Here is a tiny trained network, its code and every weight. The questions are about switching its units off for an input and a target symbol, where a switched-off unit gives its printed mean instead of its output.

import numpy as np


def w(rows, s, z=0):
    codes = np.array(rows[::2]) - 128.0
    scale = np.full(codes.shape[1], s)
    scale[-1] = z or s
    return codes * scale


def f(y):
    return np.maximum(y, 0)


def softmax(a):
    e = np.exp(a - a.max(-1, keepdims=True))
    return e / e.sum(-1, keepdims=True)


def log_softmax(a):
    a = a - a.max(-1, keepdims=True)
    return a - np.log(np.exp(a).sum(-1, keepdims=True))


def net(x, mask):
    ids = ['αδεζθμξψω'.index(c) for c in x.split()]
    T = len(ids)
    res = E[ids] + P[:T]
    u = 0
    for l in range(2):
        r = res
        for j in range(3):
            rows = slice(2 * j, 2 * j + 2)
            q, k, v = (r @ M[l][rows].T for M in (Q, K, V))
            z = softmax(np.where(np.tri(T) > 0, q @ k.T / 2**0.5, -1e9)) @ v
            o = O[l][rows]
            res = res + np.where(mask[u + j], z, o[:, -1]) @ o[:, :-1]
        u += 3
        y = f(res @ A[l][:, :-1].T + A[l][:, -1])
        res = res + np.where(mask[u : u + 16], y, B[l][:, -1]) @ B[l][:, :-1]
        u += 16
    return log_softmax(res[-1] @ U[:, :-1].T + U[:, -1])


Q, K, V, O, A, B = {}, {}, {}, {}, {}, {}
E = w([
[118,150,180,134],'α',
[109,147,74,119],'δ',
[125,94,181,99],'ε',
[165,150,93,125],'ζ',
[134,229,154,177],'θ',
[172,84,48,83],'μ',
[253,11,152,155],'ξ',
[152,65,171,79],'ψ',
[141,144,51,112],'ω',
],0.016)
P = w([
[217,128,158,1],'0',
[195,158,218,32],'1',
[208,245,197,121],'2',
[147,166,134,116],'3',
[120,153,119,143],'4',
[100,123,99,141],'5',
[80,91,80,134],'6',
[72,69,74,129],'7',
[61,56,61,126],'8',
],0.0067)
Q[0] = w([
[113,183,155,122],'0.h1',
[126,84,122,90],'0.h1',
[165,189,59,150],'0.h2',
[2,91,230,218],'0.h2',
[136,109,37,84],'0.h3',
[137,50,107,227],'0.h3',
],0.011)
K[0] = w([
[44,134,132,121],'0.h1',
[123,108,159,143],'0.h1',
[242,138,2,134],'0.h2',
[21,167,166,93],'0.h2',
[3,142,98,99],'0.h3',
[56,5,154,232],'0.h3',
],0.0088)
V[0] = w([
[98,206,123,5],'0.h1',
[131,110,129,146],'0.h1',
[130,151,140,94],'0.h2',
[135,137,103,87],'0.h2',
[136,123,121,159],'0.h3',
[52,132,70,156],'0.h3',
],0.014)
O[0] = w([
[139,58,170,2,101],'0.h1',
[131,141,123,144,133],'0.h1',
[103,103,148,113,133],'0.h2',
[132,117,164,95,145],'0.h2',
[132,144,121,153,128],'0.h3',
[197,208,196,131,1],'0.h3',
],0.0092,0.0093)
A[0] = w([
[162,169,174,115,74],'0.n1',
[105,196,116,180,54],'0.n2',
[122,132,245,158,56],'0.n3',
[207,114,173,126,10],'0.n4',
[111,176,85,109,104],'0.n5',
[171,121,102,142,164],'0.n6',
[113,147,155,209,54],'0.n7',
[219,131,125,145,127],'0.n8',
[177,102,152,161,85],'0.n9',
[130,132,175,195,85],'0.n10',
[112,148,119,203,4],'0.n11',
[71,146,106,119,127],'0.n12',
[152,135,242,102,82],'0.n13',
[94,180,129,74,186],'0.n14',
[111,143,98,55,63],'0.n15',
[135,152,153,145,141],'0.n16',
],0.012,0.0026)
B[0] = w([
[117,46,135,131,132],'0.n1',
[42,73,136,251,183],'0.n2',
[253,139,105,24,134],'0.n3',
[139,254,128,106,140],'0.n4',
[109,193,63,49,175],'0.n5',
[66,132,29,158,241],'0.n6',
[227,184,144,78,209],'0.n7',
[87,94,112,93,192],'0.n8',
[90,158,136,151,193],'0.n9',
[92,42,28,159,174],'0.n10',
[183,101,221,14,250],'0.n11',
[168,174,215,133,174],'0.n12',
[32,152,68,151,180],'0.n13',
[51,63,123,205,200],'0.n14',
[190,230,154,164,255],'0.n15',
[143,114,129,93,131],'0.n16',
],0.0099,0.005)
Q[1] = w([
[150,8,85,118],'1.h1',
[71,126,61,171],'1.h1',
[173,121,170,123],'1.h2',
[177,161,126,164],'1.h2',
[155,89,78,93],'1.h3',
[20,161,137,132],'1.h3',
],0.017)
K[1] = w([
[86,9,112,205],'1.h1',
[136,131,75,254],'1.h1',
[67,97,131,59],'1.h2',
[87,180,84,95],'1.h2',
[69,185,177,181],'1.h3',
[176,73,9,145],'1.h3',
],0.013)
V[1] = w([
[122,152,127,127],'1.h1',
[96,124,204,63],'1.h1',
[196,255,87,200],'1.h2',
[12,120,205,142],'1.h2',
[84,181,88,232],'1.h3',
[191,140,170,90],'1.h3',
],0.0093)
O[1] = w([
[130,126,109,105,100],'1.h1',
[108,205,102,160,2],'1.h1',
[7,129,82,2,44],'1.h2',
[206,157,239,135,63],'1.h2',
[58,175,167,97,123],'1.h3',
[121,55,13,92,49],'1.h3',
],0.0063,0.0081)
A[1] = w([
[170,20,152,109,111],'1.n1',
[182,126,78,121,165],'1.n2',
[118,187,149,42,211],'1.n3',
[185,153,252,70,33],'1.n4',
[61,101,92,87,145],'1.n5',
[82,96,37,156,187],'1.n6',
[160,220,241,42,111],'1.n7',
[115,244,137,36,98],'1.n8',
[59,236,41,123,76],'1.n9',
[128,48,210,1,69],'1.n10',
[210,228,39,184,114],'1.n11',
[33,98,193,128,51],'1.n12',
[119,173,34,117,2],'1.n13',
[37,96,163,243,65],'1.n14',
[130,134,91,44,198],'1.n15',
[40,115,115,217,115],'1.n16',
],0.0073,0.0053)
B[1] = w([
[49,123,132,176,229],'1.n1',
[121,148,159,102,192],'1.n2',
[54,162,148,124,177],'1.n3',
[236,142,85,117,151],'1.n4',
[107,105,150,102,180],'1.n5',
[192,198,153,76,254],'1.n6',
[167,219,68,250,165],'1.n7',
[34,68,130,107,167],'1.n8',
[150,16,151,165,181],'1.n9',
[175,93,168,192,142],'1.n10',
[89,55,158,159,163],'1.n11',
[174,187,115,70,146],'1.n12',
[199,42,95,136,145],'1.n13',
[188,131,49,100,187],'1.n14',
[151,184,144,86,174],'1.n15',
[107,105,78,148,190],'1.n16',
],0.016,0.0092)
U = w([
[181,166,116,147,88],'α',
[78,170,108,159,190],'δ',
[182,131,155,154,106],'ε',
[154,184,138,96,252],'ζ',
[133,204,81,139,85],'θ',
[196,125,115,91,30],'μ',
[131,108,2,147,47],'ξ',
[136,99,150,171,91],'ψ',
[108,113,134,105,203],'ω',
],0.0083,0.0032)

Each question gives the input, a string of symbols that net reads in full, and the target symbol t.
The units are the heads (2 rows each of Q, K, V and O) and the neurons (one row each of A and B). Each row of codes is followed by its name. A weight is (code - 128) times the scale printed after its matrix; where a second scale follows, it is the last column's (O, A, B and U).
mask holds one flag per unit, layer by layer, with each layer's heads first. A switched-off unit (its flag False) gives its mean, the last column of its rows in O or B, instead of its output. The means were averaged over made-up inputs and are rounded, as every weight is.
A unit's drop is (log p(t) with every unit on - log p(t) with that unit switched off) / (log p(t) with every unit on - log p(t) with every unit switched off).
The circuit of an input: a set's keep is (log p(t) with only the set's units on - log p(t) with every unit switched off) / (log p(t) with every unit on - log p(t) with every unit switched off). Starting from the 12 units with the biggest drops (on a tie, the unit counted first), units are removed one at a time, each time the one whose removal leaves the highest keep (on an exact tie, the one counted first), for as long as the keep stays at least 0.8.
units of the circuit, in order: the units of the circuit, biggest drop first
unit that matters most: the unit with the biggest drop
k most important neurons of layer l: the k neurons of layer l with the biggest drops, biggest first
heads that matter: for each layer, one digit per head in row order, 1 if its drop is at least 0.15 and else 0, layers parted by /
input ξ ξ δ ε ω ξ, target ξ: units of the circuit, in order : 0.n6, 0.h3
input ψ δ ε, target ψ: unit that matters most : 1.h2
input ψ ξ α ξ ω ψ, target ξ: units of the circuit, in order : 0.h1, 0.n7, 1.h2
input ξ ξ ψ, target ξ: units of the circuit, in order : 0.h3, 0.h1, 1.n14
input ω ζ ζ, target ω: 2 most important neurons of layer 0 : 0.n15, 0.n4
input δ ζ ψ, target δ: 4 most important neurons of layer 0 : 0.n15, 0.n13, 0.n4, 0.n11
input θ θ ψ, target θ: heads that matter : 100 / 110
input ξ ξ δ, target ξ: units of the circuit, in order : 0.n7, 1.n16, 0.n11
input μ ω ψ, target μ: 3 most important neurons of layer 0 : 0.n15, 0.n13, 0.n4
input ω θ ω ω ζ δ ε, target ζ: heads that matter : 101 / 101
input δ θ δ ε ξ ξ ε θ, target ξ: 3 most important neurons of layer 0 : 0.n11, 0.n7, 0.n15
input ω ω ω δ, target ω: heads that matter : 001 / 111
input ω ω α ξ ω ω ω α, target α: 3 most important neurons of layer 0 : 0.n6, 0.n7, 0.n15
input α θ ω, target α: unit that matters most : 0.h1
input ξ δ ω ζ ε μ, target μ: heads that matter : 100 / 010
input δ ε ζ ζ μ, target ζ: 2 most important neurons of layer 0 : 0.n11, 0.n15
input δ ω θ, target δ: heads that matter : 111 / 110
input ξ ξ θ ε, target ξ: 4 most important neurons of layer 0 : 0.n11, 0.n7, 0.n15, 0.n5
input ω ω ε, target ω: heads that matter : 101 / 111
input ω δ ε, target ω: heads that matter : 101 / 101
input μ δ δ, target μ: most important neuron of layer 0 : 0.n15
